In the rows, zero is written as 128.
Each row has a class, written after it.
[160, 187,  64, 148, 158, 136, 146, 108, 135, 119, 141, 136, 155, 187, 108,
 118, 124, 101, 123, 124, 124, 158, 119, 140, 119, 157, 103, 132, 176, 121,
 145, 116]
Lor
[133, 108, 153, 134, 117, 119, 135, 100,  99, 124, 124,  86, 109, 128, 129,
 158, 120, 126,  82, 129, 110, 125, 133, 132, 169, 128, 160,  86, 119, 157,
 144, 172]
Dibup
[151, 127, 118, 102, 117, 104, 136, 102, 141, 133, 109, 105, 158, 103, 120,
 123, 136, 154,  98, 142, 105, 136, 115, 172, 119,  94, 126,  91, 108, 106,
 155, 167]
sezi
[ 92, 113, 124, 122, 131, 145, 120, 121, 134, 143, 116,  89, 140, 112, 135,
 149, 141, 127, 101, 109, 129, 152, 117, 148, 164, 127, 157, 148, 102, 124,
 192, 127]
sezi
[127, 130, 139, 128, 137, 127, 115, 110,  92, 106,  97, 145, 116, 143, 137,
 163, 151, 154, 107, 118, 120, 100, 158,  94, 158, 134,  94, 110,  99, 128,
 152, 164]
sezi
[131, 140, 108, 100, 119, 132, 117, 128, 131, 151, 114, 120, 141, 132, 142,
  70, 126, 112, 125, 128, 140, 115, 114, 102,  91, 136, 120, 141, 151, 124,
 115, 135]
disa
[164, 169, 146, 144, 145, 135, 142, 122, 153, 106,  94, 131, 165, 148, 137,
 123, 156, 117, 126, 119, 177, 127, 135,  63, 164, 153,  75, 137, 103, 106,
 136, 110]
disa
[125,  94,  44, 115, 129, 151, 147, 145,  97, 174, 126, 136,  78, 129, 103,
 138, 115, 138, 133, 111, 175,  43, 125, 134, 149, 138, 140, 172, 106, 135,
 174, 135]
Dibup
[107, 111, 171, 132, 154, 156, 105, 114,  95, 117, 143, 103, 160, 125, 122,
 107, 179, 122, 129,  81,  87, 116, 169, 123, 150, 109, 170, 109, 149, 141,
 120, 152]
Sebun
[108, 152,  77, 111, 156, 159, 113, 103,  98, 121, 134, 103, 144, 177, 124,
  85,  99, 110, 128, 117, 112, 144, 127, 168,  69, 125, 149, 139, 180, 126,
 101, 121]
kudi
[126, 162,  50, 170, 110,  97, 174, 126, 180,  79, 150, 118, 147, 178, 165,
 163, 117,  90, 133, 118, 188, 172, 129, 122, 120, 160, 110, 141, 116, 121,
 168, 122]
Nid
[ 83, 107, 103, 118, 130, 204, 137,  90,  84, 141, 136, 102, 123, 178, 129,
 151,  96, 144, 108, 141, 104, 170,  95, 181, 142, 120, 176, 148, 116, 124,
 129, 146]
teru
[121, 139,  98, 143, 162, 159, 129, 120, 102, 106, 139,  98, 154, 168, 102,
 130, 121, 108, 103,  97,  82, 148, 130, 176, 132, 132, 157, 161, 178, 137,
  84, 116]
lefi
[ 96,  70, 133,  97,  84, 144, 100, 116, 136, 165, 119,  59, 115, 127, 138,
 112, 123, 118,  84, 155, 141, 123, 112, 154, 118, 123, 155, 140, 109,  96,
 138, 152]
teru
[124, 103, 130,  96,  93, 116, 133, 117, 141, 147, 132,  88, 111, 125, 127,
 145, 115, 139, 107, 179, 120, 106, 138, 135, 141, 136, 121, 120, 109, 112,
 113, 168]
Nid
[143, 119, 103, 126, 128, 140, 156, 117, 151, 105, 126, 106, 137, 135,  94,
 160, 140, 119, 102, 120, 138, 128, 145, 151, 128, 122, 122, 148, 116, 125,
 144, 134]
Lor
[113,  62, 120, 144, 121, 145, 156, 128, 135,  94, 139,  76, 154, 122,  92,
  90, 154,  92, 114,  93, 119, 120, 137, 134, 108, 112, 222, 142, 144, 127,
 120, 142]
Sebun
[154, 173, 128, 189, 178, 113, 126, 143, 120,  73, 123, 139, 207, 160, 145,
 114, 157,  78, 154, 101, 131, 140, 153,  95, 206, 145, 115, 119,  99, 127,
 161,  55]
Lor
[109, 122,  74, 123, 127, 156, 144,  96,  60, 165, 139, 137,  87, 162, 119,
 134,  90, 161, 118, 160, 132,  98,  84, 159, 152, 114, 154, 117, 110, 143,
 162, 194]
kudi
[167, 141, 158, 131, 137, 121, 145, 124, 160, 119, 106, 128, 178, 147, 101,
 126, 135, 148, 121,  81, 102, 131, 148, 157, 137, 134,  89, 117, 137, 127,
 126, 128]
Dibup
[183, 143, 127, 148, 129, 112,  83, 125, 185, 111, 104, 138, 163, 148,  79,
  88,  70, 136, 105, 110,  87, 165, 103, 197, 134, 131,  34, 117, 136, 123,
 133,  83]
Lor
[117, 123, 154, 103,  88, 147, 125,  83, 112, 127, 112,  98,  97, 145, 138,
 164,  96, 154, 101, 189, 118, 180, 130, 115, 112, 126,  99, 101,  99, 125,
 112, 193]
disa
[151, 164,  83, 177, 144,  78, 170, 114, 135,  61,  99, 125, 147, 140, 135,
 138, 104, 102, 106,  92, 137, 131, 143, 123, 166, 129, 117, 111, 126, 163,
 141, 143]
Dibup
[144, 114, 139, 108, 144,  84, 123, 124,  98, 173, 112, 115, 153, 110, 132,
  53, 148, 141, 146, 106, 124,  37, 110, 137, 152, 126, 150, 116, 141, 140,
 130, 152]
soru
[115, 116, 114,  95, 139, 139, 145, 141, 100, 161, 130, 119, 136, 140, 138,
 115, 149, 144, 165, 115, 171,  79, 132, 122, 134, 133, 161, 136,  86, 124,
 162, 124]
kudi
[128, 153, 113, 116, 139, 145, 111, 131, 105, 111, 114, 140, 136, 136, 178,
 152, 124, 146, 148, 120, 135, 166, 172,  98, 136, 127,  80, 114,  97, 121,
 166, 118]
sezi
[121, 157, 132, 154, 133, 125, 143, 109, 139,  73,  89, 134, 176, 142, 138,
 160, 109, 152,  93,  95, 103, 159, 170, 168, 192, 121,  96, 133, 113, 133,
 133, 136]
Nid
[107, 160, 164, 103, 137, 135,  79, 103, 121, 143,  92, 117, 138, 132, 132,
 102, 113, 140,  72, 136,  99, 115, 127, 166, 133, 116,  86, 121, 160, 127,
 125, 152]
kudi
[136,  68,  86,  71,  82, 148, 117, 115, 136, 242, 134,  92,  89, 112,  74,
  54,  86, 162, 116, 159, 120,  99,  46, 185,  97, 127, 170, 148, 141, 114,
 106, 177]
disa
[132, 106,  96, 108, 145, 136, 123, 110, 114, 159, 152,  95, 113, 116, 103,
  74,  92, 115, 151, 145, 110,  90,  75, 151,  90, 112, 146, 141, 174, 145,
 107, 137]
soru
[143, 111, 163,  96, 137, 148,  93, 114, 139, 162, 111,  70, 123,  88, 118,
  99,  92, 149, 104,  89, 106, 132, 101, 199, 119,  94, 114, 149, 189, 164,
  79, 128]
lefi
[149, 136, 101, 104, 113, 155, 171, 114, 119, 177, 119, 137, 121, 176, 159,
  99, 112, 151, 144, 184, 208, 112,  74, 136,  99, 136, 137, 130, 121,  93,
 132, 145]
kudi
[133, 105, 131,  96, 134, 170, 152, 139, 118, 129, 111,  98, 145, 136, 144,
 133, 140, 148, 128,  77, 141, 135, 174, 110, 164, 138, 156, 146,  99, 124,
 124, 116]
teru
[121, 145, 129,  68, 127, 128, 125,  74, 130, 124, 101,  95,  73, 117, 147,
 107,  58, 133,  95, 169, 114, 137,  99, 125, 111, 133, 164, 103, 187, 167,
  15, 157]
Nid
[149, 185, 129, 138, 130,  97, 118, 123, 133,  83,  88, 155, 189, 159, 148,
 124, 143, 139, 130, 105, 134, 150, 135,  83, 178, 137,  83,  72,  74, 120,
 180, 140]
lefi
[142, 119, 142, 139, 139, 109, 142, 141, 144, 108, 106, 110, 179, 119, 118,
  96, 137, 125, 128,  81, 126, 127, 141, 133, 169, 133, 134, 114, 103, 133,
 184, 108]
Sebun
[148,  96, 154, 113, 139,  90, 171, 111, 144, 146, 154,  49, 164,  76,  66,
 148, 209, 101, 108, 153, 124,  52, 120, 131, 156, 121, 215, 109, 108,  96,
 170, 145]
Nid
[117, 128, 184, 127, 122, 149, 114,  87, 127,  79,  70, 107, 114, 115, 107,
 170,  74, 158,  41, 161,  84, 186, 147, 170, 174, 112,  93, 100, 108, 129,
 140, 149]
Sebun
[104, 136,  75, 119, 120, 158, 116, 113, 103, 133, 104, 131,  88, 149, 128,
 124,  95, 129,  95, 121, 142, 117, 126, 105, 136, 144, 106, 162, 131, 144,
 128, 159]
disa
[118, 157, 104, 129, 143, 167,  88, 118,  73, 174, 155, 116, 126, 159, 169,
 111,  58, 124, 127, 175, 101, 184,  47, 183, 167, 127, 141, 112, 144, 146,
 134, 101]
lefi
[110, 145,  80, 107, 119,  97, 135, 100, 137, 109,  75, 161,  89, 164, 124,
 110, 100, 152, 117, 135, 142, 108, 120, 119, 113, 149, 128, 126, 125, 122,
  49, 173]
teru
[130, 174, 136, 126, 131, 151, 107, 100, 134,  44, 112, 119, 117, 157, 135,
 195,  91, 117,  73, 174, 107, 196, 133,  95, 161, 125,  84,  85,  91, 129,
 100, 134]
lefi
[119, 161, 159,  99, 131, 163, 129, 114, 144, 121,  77, 147, 131,  85, 128,
 149, 117, 174,  74, 138, 106, 177, 165, 130, 188, 114, 134, 127, 127, 112,
 115, 160]
soru
[125,  69, 105, 114, 157, 130, 138, 118, 153, 186, 174,  46, 121, 101,  47,
  89, 171,  82, 125, 124, 104,  34,  55, 149, 102, 126, 182, 185, 183, 129,
 115, 142]
sezi
[133, 121, 110, 135, 143,  77, 130, 147, 118, 129, 136, 108, 151, 100, 133,
  94, 131, 117, 184, 102, 134, 102, 146, 120, 139, 121, 112, 107, 102, 148,
 195, 120]
Sebun
[144, 144,  86, 134, 144,  56, 149, 135, 141,  99, 106, 146, 123, 111, 139,
  92, 123, 121, 179, 118, 178,  96, 124,  78, 143, 144, 156, 104,  93, 137,
 115, 118]
soru
[174,  79, 148, 153, 118, 126, 149, 118, 149, 160, 132, 109, 129, 146,  46,
  99, 154, 127, 132, 156, 117,  83, 101, 113, 165, 151, 144, 133, 128, 101,
 105, 160]
Lor
[126,  81,  56,  92, 126, 144, 139, 137,  84, 175, 134, 114, 102, 127, 100,
  93, 159, 145, 139,  93, 134,  52, 165, 120, 118, 129, 192, 155, 137, 110,
 107, 171]
teru
[134, 150, 174, 108, 121, 137, 111, 120, 122, 109,  95, 126, 114, 131, 141,
 174, 109, 154, 118, 170, 128, 171, 137,  82, 173, 142,  95,  88,  77, 120,
 133, 134]
lefi
[103, 119, 121, 144, 125, 171, 122, 132, 116, 114, 140, 132, 149, 151, 137,
 145, 140, 140, 123, 106, 118, 164, 160, 125, 177, 134, 156, 135,  99, 111,
 145, 141]
soru
[164, 133, 118, 164, 152, 142, 115, 129, 101, 109, 125,  94, 167, 160, 111,
 155, 114, 133, 117,  92, 117, 130, 146, 162, 177, 127,  49, 141, 108, 127,
 196, 103]
lefi
[111, 134, 135,  87, 124, 181, 105, 114, 161, 134, 101, 117, 142, 155, 128,
 114, 120, 123, 101, 141, 136, 159, 116, 133, 145, 142, 136, 144, 119, 111,
  99, 105]
Lor
[ 75,  86, 133, 117, 122, 160, 156, 141, 135,  81, 129,  71, 152, 121, 126,
 143, 158, 100, 100,  78, 107, 145, 207, 125, 115, 120, 175, 169, 141, 141,
 128, 150]
Sebun
[133, 108, 215,  96, 105, 115, 130,  98, 139, 172,  96,  97, 128,  54,  74,
 120, 141, 157,  84, 194,  74, 112,  96, 134, 151,  97, 142, 105, 120, 119,
 111, 201]
disa
[118, 125, 161, 103, 117, 172, 100, 129, 126, 146, 118, 101, 156, 163, 159,
 119,  93, 127, 131, 172, 134, 181,  75, 149, 130, 136, 127, 124, 103, 107,
 130,  80]
lefi
[111, 169, 170, 118, 126, 144, 111,  82, 145,  92,  57, 131, 161, 116, 146,
 127,  83, 151,  66, 136,  98, 179, 134, 173, 142, 104, 102, 123, 164, 127,
 108, 138]
Nid
[171, 179, 178, 165, 145,  68, 101, 112, 149,  64,  84, 171, 176, 149, 133,
  83, 145, 108, 129, 107, 108, 118, 140,  86, 123, 135,  89,  60, 153, 127,
  86, 121]
Dibup
[120, 129, 149, 136, 126, 151, 114,  95,  76, 174, 120, 138, 125, 154, 165,
 146, 124, 159, 130, 181, 136, 139,  66, 130, 179, 130, 122,  93,  83, 115,
 202, 153]
sezi
[145, 128, 155, 172, 169, 102, 158, 141, 102, 130, 113, 120, 168, 111, 137,
  93, 159, 112, 159, 100, 150,  74, 130, 104, 206, 134, 138, 132, 122, 144,
 173, 112]
Sebun
[107, 140,  99, 162, 146, 118, 153, 144, 134, 108, 140, 114, 177, 152, 159,
 137, 138, 113, 143,  64, 145, 153, 142, 148, 172, 149, 147, 154, 108, 142,
 186, 103]
soru
[107,  99, 164,  81,  85, 192, 105,  87, 123, 151, 125, 105, 114, 177, 173,
 101, 108, 122, 121, 195, 155, 178,  67, 110, 103, 134, 187,  91, 115, 120,
  82, 144]
Lor
[126, 154, 126, 159, 155, 115, 118, 133, 107, 122, 141, 154, 106, 120, 141,
 116,  84, 123, 145, 151, 122, 138,  90, 145, 148, 114, 141, 111, 137, 157,
 106, 109]
kudi
[117, 123, 139, 131, 145, 204, 142, 110, 105, 171, 139, 104, 154, 147, 113,
 154, 143, 150, 129, 142, 117, 163, 116, 153, 180, 126, 152, 151, 111,  88,
 167, 131]
teru
[131, 147,  63, 137, 129, 124, 110,  94,  95, 142, 166,  98,  98, 193, 150,
 109,  67,  90, 141, 194, 128, 151,  62, 133,  83, 148, 102, 103, 149, 122,
 140, 129]
teru
[128, 136, 130, 156, 151, 160, 142, 137, 143,  98, 115, 122, 197, 148, 138,
 112, 109, 127, 140,  81, 123, 168, 130, 151, 166, 128, 109, 162, 118, 127,
 164,  85]
soru
[113, 120,  85, 111, 130, 160, 116, 120,  97, 135, 144, 104, 128, 129, 130,
 141, 103, 143,  92, 110, 103, 150, 139, 174, 159, 119, 153, 125, 114, 134,
 174, 140]
soru
[141, 118,  68, 132, 131, 143, 103, 115,  94, 116,  85, 125,  81, 150, 145,
 108,  57, 127,  99, 153, 151, 106, 111, 109, 145, 139,  70, 146, 123, 130,
 135, 121]
sezi
